Here is a tiny trained network, its code and every weight. The questions are about switching its units off for an input and a class, where a switched-off unit gives its printed mean instead of its output.

import numpy as np


def w(rows, s, z=0):
    codes = np.array(rows[::2]) - 128.0
    scale = np.full(codes.shape[1], s)
    scale[-1] = z or s
    return codes * scale


def f(y):
    return np.maximum(y, 0)


def log_softmax(a):
    a = a - a.max(-1, keepdims=True)
    return a - np.log(np.exp(a).sum(-1, keepdims=True))


def net(x, mask):
    res = np.array(x, float).reshape(1, 7) / 4 @ E
    y = f(res @ A[0][:, :-1].T + A[0][:, -1])
    res = res + np.where(mask, y, B[0][:, -1]) @ B[0][:, :-1]
    return log_softmax(res[-1] @ U[:, :-1].T + U[:, -1])


A, B = {}, {}
E = w([
[126,129,124,121,129,130],'x0',
[247,86,58,132,207,135],'x1',
[177,248,131,199,98,229],'x2',
[132,186,228,80,246,134],'x3',
[128,127,127,127,128,128],'x4',
[121,119,122,116,132,145],'x5',
[37,148,76,230,229,114],'x6',
],0.011)
A[0] = w([
[235,77,69,148,190,140,41],'neuron 0',
[130,153,230,98,227,127,126],'neuron 1',
[150,139,197,60,55,139,56],'neuron 2',
[177,180,213,28,176,139,93],'neuron 3',
[130,77,76,159,24,129,88],'neuron 4',
[197,96,205,77,44,139,34],'neuron 5',
[91,45,124,122,165,46,29],'neuron 6',
[120,100,60,177,92,144,92],'neuron 7',
[121,206,127,241,129,226,13],'neuron 8',
[66,25,131,103,138,25,50],'neuron 9',
[99,139,56,163,48,80,161],'neuron 10',
[195,114,160,46,28,117,27],'neuron 11',
[66,80,104,120,167,40,68],'neuron 12',
[18,207,140,117,95,87,110],'neuron 13',
[126,51,6,171,33,121,103],'neuron 14',
[97,149,199,115,199,133,61],'neuron 15',
[50,119,141,132,94,145,6],'neuron 16',
[229,124,24,112,203,112,104],'neuron 17',
[114,193,253,89,207,129,107],'neuron 18',
[122,84,131,98,150,66,61],'neuron 19',
[20,116,236,139,52,147,95],'neuron 20',
[166,198,107,188,112,240,69],'neuron 21',
[155,76,186,74,82,101,3],'neuron 22',
[67,150,162,140,119,150,55],'neuron 23',
[4,147,192,157,80,110,81],'neuron 24',
[64,151,76,185,187,103,77],'neuron 25',
[120,87,89,76,151,56,3],'neuron 26',
[124,130,55,184,65,163,102],'neuron 27',
[147,198,134,210,97,220,36],'neuron 28',
[71,125,75,211,214,114,29],'neuron 29',
[30,145,74,207,189,102,64],'neuron 30',
[211,91,68,159,186,121,102],'neuron 31',
[62,98,59,179,10,100,119],'neuron 32',
[30,143,198,105,39,123,109],'neuron 33',
[78,33,151,111,143,40,122],'neuron 34',
[110,117,75,142,86,117,82],'neuron 35',
[18,120,118,226,182,121,81],'neuron 36',
[11,154,71,232,191,101,80],'neuron 37',
[202,111,77,109,161,126,53],'neuron 38',
[107,146,208,143,225,138,123],'neuron 39',
[157,190,121,108,90,176,63],'neuron 40',
[117,132,240,107,182,135,93],'neuron 41',
[74,151,160,137,96,142,106],'neuron 42',
[203,96,64,154,210,119,69],'neuron 43',
],0.012,0.0059)
B[0] = w([
[186,86,197,182,183,197,209],'neuron 0',
[62,96,84,165,149,42,226],'neuron 1',
[179,89,87,99,64,166,210],'neuron 2',
[95,109,82,133,121,37,228],'neuron 3',
[84,98,70,131,166,55,219],'neuron 4',
[187,82,70,63,27,134,222],'neuron 5',
[94,228,162,65,124,154,195],'neuron 6',
[93,112,97,113,181,95,185],'neuron 7',
[61,245,158,47,104,186,212],'neuron 8',
[63,226,162,55,126,188,222],'neuron 9',
[80,110,108,150,183,67,212],'neuron 10',
[213,80,39,77,33,126,231],'neuron 11',
[99,214,140,62,117,177,196],'neuron 12',
[174,82,233,190,184,170,200],'neuron 13',
[49,97,80,162,173,16,254],'neuron 14',
[81,116,82,159,172,73,186],'neuron 15',
[124,95,166,157,151,160,159],'neuron 16',
[179,73,219,219,186,195,223],'neuron 17',
[42,100,71,143,152,52,236],'neuron 18',
[92,169,126,99,128,154,174],'neuron 19',
[183,96,226,214,181,181,224],'neuron 20',
[73,233,155,75,115,162,214],'neuron 21',
[168,137,93,98,65,164,191],'neuron 22',
[150,101,151,149,181,150,160],'neuron 23',
[158,76,224,217,191,227,210],'neuron 24',
[179,95,59,110,56,119,193],'neuron 25',
[93,190,149,83,132,177,177],'neuron 26',
[67,128,95,125,168,72,198],'neuron 27',
[57,210,165,57,127,169,205],'neuron 28',
[189,79,67,107,37,119,203],'neuron 29',
[198,116,80,87,33,125,211],'neuron 30',
[137,92,154,188,164,184,204],'neuron 31',
[65,105,93,161,179,42,240],'neuron 32',
[189,100,171,201,192,207,225],'neuron 33',
[61,218,146,80,142,171,219],'neuron 34',
[127,130,118,136,165,66,170],'neuron 35',
[207,77,60,93,25,136,212],'neuron 36',
[192,78,78,111,26,118,229],'neuron 37',
[152,102,175,158,148,176,180],'neuron 38',
[55,119,65,171,147,34,206],'neuron 39',
[120,183,136,52,97,144,176],'neuron 40',
[94,121,92,141,156,82,200],'neuron 41',
[141,103,167,158,152,163,170],'neuron 42',
[149,73,215,217,196,174,204],'neuron 43',
],0.011,0.018)
U = w([
[63,105,107,185,193,22,131],'0',
[173,90,210,217,194,190,164],'1',
[214,103,97,107,53,116,178],'2',
[70,248,177,93,139,170,2],'3',
],0.016,0.0058)

Each question gives the input, the list of numbers given to net, and the class t.
The units are the neurons (one row each of A and B). Each row of codes is followed by its name. A weight is (code - 128) times the scale printed after its matrix; where a second scale follows, it is the last column's (A, B and U).
mask holds one flag per neuron, in row order. A switched-off neuron (its flag False) gives its mean, the last column of its row in B, instead of its output. The means were averaged over made-up inputs and are rounded, as every weight is.
A unit's drop is (log p(t) with every unit on - log p(t) with that unit switched off) / (log p(t) with every unit on - log p(t) with every unit switched off).
The circuit of an input: a set's keep is (log p(t) with only the set's units on - log p(t) with every unit switched off) / (log p(t) with every unit on - log p(t) with every unit switched off). Starting from the 12 units with the biggest drops (on a tie, the unit counted first), units are removed one at a time, each time the one whose removal leaves the highest keep (on an exact tie, the one counted first), for as long as the keep stays at least 0.8.
units of the circuit, in order: the units of the circuit, biggest drop first
k most important neurons: the k neurons with the biggest drops, biggest first
drop of u: that unit's drop, to one decimal
input [7,-6,0,0,-5,5,8], class 2: units of the circuit, in order : (neuron 36)
input [-1,-3,6,-1,-3,2,6], class 2: 2 most important neurons : (neuron 37; neuron 36)
input [4,6,5,-5,-8,-2,-3], class 1: 3 most important neurons : (neuron 17; neuron 0; neuron 18)
input [2,-5,5,4,-6,-2,5], class 1: 3 most important neurons : (neuron 24; neuron 13; neuron 11)
input [6,-6,6,-3,-8,5,3], class 1: 4 most important neurons : (neuron 24; neuron 13; neuron 20; neuron 33)
input [-6,4,0,-1,5,3,4], class 1: 4 most important neurons : (neuron 43; neuron 11; neuron 17; neuron 5)
input [-7,-6,7,3,-8,-8,2], class 3: 2 most important neurons : (neuron 8; neuron 28)
input [-7,7,3,0,-7,-8,8], class 2: 2 most important neurons : (neuron 29; neuron 37)
input [-3,-3,-8,-7,-7,6,0], class 3: 2 most important neurons : (neuron 9; neuron 34)
input [4,7,-5,5,5,-8,7], class 1: 4 most important neurons : (neuron 43; neuron 17; neuron 0; neuron 31)
input [8,6,8,8,-6,-5,-6], class 0: 2 most important neurons : (neuron 3; neuron 18)
input [-2,-2,-8,7,8,1,2], class 3: drop of neuron 9 : 0.7
input [-2,4,-8,-6,-4,4,-3], class 3: drop of neuron 9 : 0.2
input [0,2,-4,-1,1,-1,4], class 2: drop of neuron 8 : 0.2
input [-1,2,-7,5,-5,7,-6], class 3: drop of neuron 34 : 0.3
input [-4,-8,5,-6,-8,-7,5], class 1: most important neuron : (neuron 24)
